Each row of numbers stands for one object and depends on some of the facts below. Use the named rows to name the rest.

There are 2 kinds of fact about the objects: Λ, Σ.
lizen -Λ-> gazor; tabridel -Λ-> napas; givik -Λ-> rutroril; klabel -Λ-> klograbror; gogrodri -Λ-> brogek
klamen -Λ-> fliklor; brekur -Λ-> studror; stobel -Λ-> toluk; zumo -Λ-> greli; vedru -Λ-> bavoste
grago -Λ-> brizal; zazi -Λ-> truplitrus; brogek -Λ-> godi; fluple -Λ-> feski; tukel -Λ-> sirim
bines -Λ-> pliso; meplor -Λ-> fiplovi; fuzin -Λ-> grosil; ninel -Λ-> zazi; gotrok -Λ-> pudrem
traskam -Λ-> bradri; rutroril -Λ-> todrovik; rastafik -Λ-> fuluklin; feski -Λ-> stisko; gorelin -Λ-> kizol
fubru -Λ-> lafon; rezen -Λ-> lizen; duzigu -Λ-> stigre; kipul -Λ-> grenim; kilu -Λ-> fubru
kedrar -Λ-> fovu; ruplabrin -Λ-> draplar; grefek -Λ-> flibrak; flefletron -Λ-> truplom; fliklor -Λ-> kloflas
safek -Λ-> rufe; tadro -Λ-> zogak; britror -Λ-> gruba; muful -Λ-> dafal; nekan -Λ-> gotrok
stidrok -Λ-> flistun; kobis -Λ-> kavo; stedusam -Λ-> brigom; trete -Λ-> testu; kupum -Λ-> zipa
restir -Λ-> tridam; stisko -Λ-> meplor; novomak -Λ-> klabel; zabim -Λ-> ruplabrin; tritrudok -Λ-> dribal
brekagrol -Λ-> rostam; bevo -Λ-> trete; gruba -Λ-> stedusam; dastek -Λ-> plopevin; draplar -Λ-> kilu
tobri -Λ-> kosun; tabes -Λ-> gorelin; studror -Λ-> rezen; liki -Λ-> bagu; steklum -Λ-> bubok
pegir -Λ-> kunopu; ziflek -Λ-> kupum; flusti -Λ-> vodal; tazu -Λ-> keskan; kizol -Λ-> safek
piplor -Λ-> tate; bradri -Λ-> duzigu; truplom -Λ-> fligon; pubas -Λ-> tazu; drulem -Λ-> skelor
gruflok -Λ-> gigur; zogak -Λ-> brides; stadrus -Λ-> bisas; bifan -Λ-> kleni; grenim -Λ-> pegir
lubro -Λ-> kivul; godi -Λ-> peskosom; laflir -Λ-> stostim; flipin -Λ-> bruklon; skastusti -Λ-> nuduflas
nonan -Λ-> rofa; bavoste -Λ-> rastafik; pudrem -Λ-> gipo; zabobo -Λ-> pubas; bubok -Λ-> britror
sibrugak -Λ-> muful; peva -Λ-> vular; broplan -Λ-> stadrus; klograbror -Λ-> tritrudok; kosun -Λ-> gruflok
kunopu -Λ-> grefek; zedra -Λ-> flefletron; fiplovi -Λ-> liki; vodal -Λ-> drulem; bisas -Λ-> nedro
griplu -Λ-> staplin; naklo -Λ-> badre; stostim -Λ-> lubro; gazor -Λ-> droron; stokol -Λ-> zumo
rostam -Λ-> ninel; sitrar -Λ-> bines; kleni -Λ-> notol; bopuver -Λ-> nugrol; zemar -Λ-> truzo
furom -Λ-> stidrok; pobrim -Λ-> laflir; fuluklin -Λ-> brekagrol; dribal -Λ-> restir; bribul -Λ-> zabobo
todrovik -Λ-> traskam; bradoven -Λ-> depla; kavo -Λ-> zemar; grosil -Λ-> tobri; nedro -Λ-> nonan
droron -Λ-> skastusti; kloflas -Λ-> vedru; lutrel -Λ-> drobi; badre -Λ-> kedrar; brigom -Λ-> stokol
sadimur -Λ-> broplan; brizal -Λ-> nekan; ripul -Λ-> stobel; reklu -Λ-> ripul; truzo -Λ-> pobrim
plopevin -Λ-> fuzin; rufe -Λ-> tukel; testu -Λ-> tabes; pliso -Λ-> nefligro; bagu -Λ-> furom
flistun -Λ-> rutrager; truplitrus -Λ-> bribul; depla -Λ-> kipul; stigre -Σ-> gusku; stigre -Σ-> tukel
gogrodri -Σ-> griplu; gogrodri -Σ-> klograbror; duto -Σ-> nugrol; duto -Σ-> kleni; notol -Σ-> brekur
notol -Σ-> votadren; notol -Σ-> nugrol; notol -Σ-> nonan; notol -Σ-> gemutris; zumo -Σ-> bradoven
zumo -Σ-> grago; zumo -Σ-> dafal; meplor -Σ-> nuduflas; meplor -Σ-> kleni; meplor -Σ-> rutroril
feski -Σ-> draplar; feski -Σ-> gemutris; feski -Σ-> zipa; feski -Σ-> tabridel; feski -Σ-> kavo
brulus -Σ-> muma; brulus -Σ-> rutroril; grolo -Σ-> piplor; grolo -Σ-> gotrok; grolo -Σ-> sibrugak
droplemel -Σ-> kizol; droplemel -Σ-> muful; droplemel -Σ-> klaskur; ruplabrin -Σ-> brogek; safek -Σ-> sitrar
safek -Σ-> muma; safek -Σ-> vetrer; tadro -Σ-> skedrol; tadro -Σ-> muful; britror -Σ-> gorelin
britror -Σ-> rotadak; stidrok -Σ-> kilu; stidrok -Σ-> skiso; stidrok -Σ-> piplor; stidrok -Σ-> gotrok
tridam -Σ-> zogak; restir -Σ-> gazor; napas -Σ-> fliklor; napas -Σ-> bavoste; napas -Σ-> rostam
napas -Σ-> bradri; skipur -Σ-> steklum; vular -Σ-> brusiskun; vular -Σ-> bines; vular -Σ-> nekan
vular -Σ-> greli; gruflok -Σ-> bradoven; gruflok -Σ-> rostam; skamesi -Σ-> rufe; skamesi -Σ-> bridram
skamesi -Σ-> kavo; drobi -Σ-> sitrar; drobi -Σ-> muma; duski -Σ-> staplin; duski -Σ-> ripul
duski -Σ-> visis; duski -Σ-> truplom; duski -Σ-> nefligro; laflir -Σ-> bopuver; laflir -Σ-> rutroril
laflir -Σ-> draplar; laflir -Σ-> bokebir; flipin -Σ-> kloflas; flipin -Σ-> nekan; lafon -Σ-> brides
lafon -Σ-> sitrar; lafon -Σ-> reklu; rofa -Σ-> toluk; rofa -Σ-> degri; rofa -Σ-> griplu
rofa -Σ-> gazor; rofa -Σ-> zabim; peva -Σ-> rufe; peva -Σ-> lubrel; peva -Σ-> tabridel
peva -Σ-> dakel; kosun -Σ-> vedru; kosun -Σ-> bubok; peskosom -Σ-> vugrik; peskosom -Σ-> nefligro
tragan -Σ-> bavoste; vodal -Σ-> piplor; vodal -Σ-> nudrim; vodal -Σ-> kivul; vodal -Σ-> dakel
bruklon -Σ-> nuduflas; stokol -Σ-> givik; stokol -Σ-> skedrol; stokol -Σ-> dribal; stokol -Σ-> muma
stokol -Σ-> gruba; pobrim -Σ-> duzigu; pobrim -Σ-> klograbror; pobrim -Σ-> bifan; bribul -Σ-> gorelin
todrovik -Σ-> gorelin; todrovik -Σ-> fluple; todrovik -Σ-> grago; todrovik -Σ-> kunopu; todrovik -Σ-> gotrok
todrovik -Σ-> greli; todrovik -Σ-> tabes; plapli -Σ-> pudrem; plapli -Σ-> vetrer; nedro -Σ-> fliklor
nedro -Σ-> platatok; nedro -Σ-> kavo; nedro -Σ-> bubok; lutrel -Σ-> skelor; lutrel -Σ-> stedusam
brigom -Σ-> tridusta; brigom -Σ-> klamen; brigom -Σ-> pegir; brigom -Σ-> drulem; sadimur -Σ-> bevo
sadimur -Σ-> brekur; sadimur -Σ-> fovu; sadimur -Σ-> depla; sadimur -Σ-> truplom; truplitrus -Σ-> brekur

Named rows:
[  6  -3  -7 -14  -2  -1   5   4   3   2   0  -1   6  -6   6  -3  -2  -1
   8   7  -1  -2  -3  -8 -10   6   2  -3  -3  10 -10   8  -1   8  -8   6
   0   3   4  -7  10]: traskam
[  6  -5  -9  16 -18  -4   8  -2   3 -10 -14  -9   8 -19   9   5   2 -10
  11  11   0   1  -8 -10 -11   4   0   9  17  26  -4  -3  16   7  14 -17
   3  -7   0  -1  16]: rastafik
[ 10   1   0 -17   0   0   8   1   4  -2  -1  -1  10  -5   5  -3  -1   0
   3   6  -1   3 -11 -13 -10   5  -4  -1   0  -1 -13   1  -6   6  -6  -2
   6   4  10  -9  12]: fovu
[  7   1  -3 -23  -5  -2   8   1   3   2   2  -1   4  -6   5  -7   0   1
   6   8  -4   1  -8 -10 -11   4  -1   4   4   4 -10   5  -5   4 -13   0
   2   3  10 -11   8]: gigur
[  6  -3  -6 -14  -3  -2   5   4   3   0  -1  -1   6  -6   6  -2  -2  -1
   8   7  -1  -3  -3  -8 -11   5   1  -2  -2   9 -11   8  -1   7  -8   6
   1   2   4  -7  11]: pliso
[  6  -3  -5 -15  -2  -1   6   4   3   1   0  -1   6  -6   6  -3  -2   0
   8   7  -1  -1  -3  -8 -11   6   1  -2  -2   9 -10   8  -1   7  -9   5
   1   2   5  -8  11]: fubru
[  8 -10  -4 -19   6  -4   5   6   1   4  -2  -5   2  -6  10   0   0  -1
   3   3   0  -2  -4 -18  -9   6   3   2  -2  14  -8   9   1   7  -9   0
   6   3   0  -6  15]: muma
[  2  -8 -14 -14  -3  -3   4   1   3   1   0  -3   5  -7   5  -3  -3   0
   8   8  -1  -1   1  -6 -11   6   0  -1   1   6  -8  10  -1   7  -8   6
  -3   1   0  -9  12]: droplemel
[  2   2   0 -13  -5  -3   4   6   3   1   0  -2   3  -7   8   4   2  -2
   7   8  -3  -5  -1 -10 -10   7  -1  -6  -6  13 -13   6  -2   6 -14  -4
   1   2   2  -2  14]: nudrim
[  6  -2  -5 -17  -3  -1   7   3   3   2   0  -1   5  -6   6  -5  -1  -1
   9   7  -2  -1  -4  -8 -11   6   1  -1  -1   7 -10   8  -2   7 -10   5
   1   4   5  -8   9]: grefek
[  7  -1 -11 -15  -6   0   8   7   3   0  -3  -2   1  -2   6  -3  -3  -2
  10   9  -1  -5  -4  -5 -11   6   1   0   2   9  -9   9  -1   7 -10  19
   0   3   9 -11   7]: restir
[  6 -12  -8 -11   7  -2   2   7   2   3  -2  -3   5  -7  10   0  -3  -3
   8   3   2  -3   1 -11  -9   8   6  -7  -7  16  -9  13   1  11  -7   8
  -1   2  -7  -4  14]: givik
[  6   2 -13 -20 -10  -1  11   5   3   0  -1  -3  -2  -2   4  -4  -3  -1
   9  11  -3  -3  -5  -3 -11   6  -3   7   9   2  -9   7  -4   3 -12  22
  -1   2  15 -15   4]: rofa
[  8  -5  -4 -18   2  -1   8   5   2   1  -1  -2   2  -7   8   5  -1  -2
   7   6   2  -5  -6 -14  -9   9   0   1  -3   9 -13   7   4   7 -10   4
   3   2   4  -4  13]: bokebir
[  6  -1  -5 -19  -6  -3   7   2   3  -1   0  -2   5  -7   5  -5  -1   1
   6   7  -3  -1  -6  -9 -12   4  -1   3   2   6 -10   6  -3   5 -11   1
   3   3   9 -10  10]: tate
[  9  -1   1 -16   1   2   8   5   3  -1   0  -2   4  -9   7   8  -1  -2
   7   7   3  -3  -8 -14  -9   9  -2  -2  -5   8 -17   5   4   9 -11   1
   4   3   6  -3  14]: gemutris
[  8 -12  -6 -12   7  -2   3   8   2   3  -3  -4   5  -6  10   1  -2  -3
   7   3   2  -3   0 -13  -9   7   6  -4  -8  18  -9  11   2  10  -6   6
   3   3  -5  -3  15]: sitrar
[ 11   0   1 -21   2   0  10   3   3   0   0  -2   4  -6   6   1  -1   0
   3   6   1  -2 -12 -16  -9   8  -4   3  -1   3 -16   2  -1   5  -8   0
   7   4  10  -7  13]: nugrol
[  0  -4  10 -20  -3   3   2  -4   2 -13 -11   0  19   3  13 -17  -2  -8
  17   8   7  -8  -6 -10  -6  15  18 -16  -6   4 -24   7  -2  18  -8   8
   0  12  -3  -8  -2]: bevo
[ 10  -2   2 -18  -6  -1   6   4   2   2   3   0   5 -12   5   4   0   1
  12   7   1  -2  -6 -10 -13   6   0   1  -6  16 -13  10   7  10 -14  -2
   1   2   8  -5  13]: platatok
[  7  -2  -2 -12  -3  -2   4   5   3   1  -2  -2   8  -7   7  -3  -1   0
   7   6  -1   1  -3  -9 -12   4   2  -4  -4  13  -9   8  -1   9 -10   1
   1   3   5  -8  13]: drulem

Which object is each row?
No name comes twice in this set of rows, the named rows included.
[ -3   0  -9 -11  -6  -3   4   3   4   0   5   1   2  -6   5  -2   0  -2
  10   9  -2 -11   2  -3 -11   8   0  -2  -3   7 -13   7  -2   3  -8   2
  -4  -1   0  -3   9]  grolo
[  2  -1  -2  -6  -2  -2   2   8   3   1   1   0   3  -5   9   1   1  -4
  10   6   0 -10   2  -7 -10   8   3 -10 -11  17 -13   8   0   8  -7   4
   0   0  -3   0  12]  sibrugak
[  8   2   1 -24  -3  -1   9   3   3   0   2  -2   2  -9   5   5   0   1
   7   8  -1  -1 -10 -15 -10   8  -4   4   0   7 -15   5   2   6 -16  -5
   2   3   9  -6  13]  zipa
[ 10  -1   0 -27   2  -2  11   3   2   3   0  -3   2  -6   7  -4  -1   0
   4   6  -2  -1 -13 -16  -8   7  -2   7   3   4 -12   4  -2   3 -13   2
   6   5   8  -9  10]  nuduflas
[  8   0   1 -20  -5  -3   7   3   2   1   5   1   5  -8   5 -10   1   2
   8   5  -3  -5 -10  -9 -12   3   0   7  -3  12 -11   5   1   4  -6  -4
   6   2  10  -7   7]  dafal
[  9  -5   0  -8   2   0   3   9   2   1   4   3   8  -9   8  -4  -2  -2
  15   3   2  -8  -4  -6 -12   6   8  -6 -15  21 -11  13   8  11  -3   6
   0   1   0  -2  10]  bradoven
[  7  -5  -7 -15  -8   0   5   2   2   0   4   1   6 -11   4  -1  -2   2
  14   7   1  -3  -4  -5 -13   5   1   2  -3  12 -11  11   7   9  -9   2
  -1   1   6  -7  10]  tragan
[ 16   1 -10  -9  20   2  10  13   6  24   8   2  -1 -16   4   1   1  -2
   6   4  -7  11 -12  -4 -13   3  -6  -2  -8   7   3  11  -7   5  -6  11
 -15  -4   5  -5  28]  tukel
[  7  -1   1 -17  -5  -1   6   5   3  -1   1  -2   3 -10   6   7   0  -1
  10   8   0  -2  -5 -11 -11   7  -1  -2  -5  13 -14   8   4   9 -16  -3
   1   2   6  -4  14]  bridram
[  2   1   1  -6  -2  -3   2   9   3   0  -1   0   4  -6  10   3   2  -4
   8   6  -1  -9   2 -10 -10   7   4 -12 -12  19 -13   7  -1   9 -10   0
   1   1  -2   1  14]  piplor
[  4   3   3 -13  -1  -4   5   7   3   1   3   1   3  -5   9  -6   3  -2
   7   5  -4 -10  -4 -10 -10   5   2  -4  -9  15 -13   4  -3   4  -8  -2
   4   2   2  -2   9]  gotrok
[ 10  -9 -12   3 -27  -3  10   6   3  17  11   1   0  -3   2  14  -5   7
  14   0   0 -16  21 -13  -9   1  -8 -23 -16  27 -15  -1  14   1  -2  22
  41   9 -12  -2   2]  fluple
[  4  -7 -13  -7  -3  -1   3   5   3   0   0  -1   7  -6   6   0  -4  -2
  12   7   2  -4   3  -3 -11   7   3  -7  -5  10 -10  12   2  10  -5  12
  -4   1  -1  -6  12]  lutrel

Now the same objects, written a new way:
Named rows:
[-2 13  3  1  0 -1  5  2  2 -6  7  2  4 10]: gogrodri
[-10   6  -1   0  -1   0  -6   2   0  14   0   3   3   8]: rofa
[-4  9  1 -1  1 -1 -1  3 -1  3  3  3  3  8]: pobrim
[ 2 -1  1  0  0  1  0 -1 -1  0 -3 -1  0 -1]: pliso
[ 2 -2  3  0  1  1 -3 -1 -2  2 -2  0  1 -1]: kunopu
[-1  4  5  1 -1  1 -1 -2 -3  3 -5 -1  3  2]: gazor
[-2 -5  0  0  0  1 -7  0 -3 12 -7  1  0 -2]: gigur
[ 1 -2  1  0  0  1  0  0 -1 -1 -2 -1 -1 -2]: lubrel
[-3  5 -4 -2  0 -1  0  4  2  1  2  3  1  6]: plapli
[  6   3   4   0   1   0   3  -1  -1 -11   3  -1   2  -1]: grago
[  6   3   5   0   1   0   6   0  -2 -12   0  -1   1   1]: dastek
[-18 -18   8   1  -1   2  -7  -2  17  -9 -31  -1   5  -6]: rutrager
[ 3  0  2 -2  1  1 -4  1 -8 10 -2  1  0  0]: tukel
[ 2 -1  3  0  1  1  0  0 -2  0 -3  0  1  0]: grenim
[ 2  0  3 -1  1  1  0 -1 -2 -2 -3  0  1 -1]: fuzin
[-1 -4 -1 -1 -1  1 -6 -1 -1  9 -8  0  0 -2]: brides
[-4 -8  0  3  1  1  0 -2 -3 17 -3  5  2 -3]: nuduflas
[ -5  13 -18 -13  -4   4   5  -9   4  -2  26   0  -3 -21]: pubas
[ -4  17 -20 -10   2   1  -1  -6  10   3  40  -3  -2  -8]: bribul
[ 3 -2  3  0 -1  1  0  1  0  1  0 -1  0 -2]: skiso
[ -4  13 -17 -12  -3   4   5  -8   5   0  25  -4  -3 -19]: zabobo

Which object is each row?
No name comes twice in this set of rows, the named rows included.
[-16  -8  12   1  -1   1  -2   6  22 -13 -13   3   5   0]  stidrok
[-4  6 -2  0  1 -1 -5  4 -1  4  4  4  2  6]  zumo
[ 0 -4  2  1  1  1  5 -2 -1  3  0  2  0 -2]  kleni
[-10   4  -7   2   1  -1  -8   5   0   5   0   2   1   3]  napas
[-1  5 -4 -3  1 -1 -1  5  0  7 -3  4  3  7]  stokol
[-5  4 -4  1  1 -1 -1  6  1 -2  5  3 -2  3]  skamesi
[ -7  13 -18 -10   2   1   7  -3   9   7  30 -10 -11   1]  truplitrus
[-5  2 -7 -3  0 -1 -6  4  2 12 -5  4  2  6]  lafon
[ -2  -5   1  -1   0   1 -10   0  -3  14  -5   2   0  -2]  greli
[-6  2 -2  0  2 -1  4  2  2  3  8  5 -1  6]  duto
[-10   8 -19 -14  -6   3  -1  -9   3   6  21   2  -3 -23]  keskan
[ 4 -1 -1 -2  0  0  0  0  0  0 -7 -1  1 -1]  vetrer
[ 3 -2  1  0  1  0 -4 -3  0 -2  2  0  1 -1]  rotadak
[ -1   7   2  -4   2  -2   6   2   1 -11   7   3  -4  12]  sadimur
[ 0  4  5  1 -1  1  1 -2 -2  1 -4 -2  3  2]  klograbror

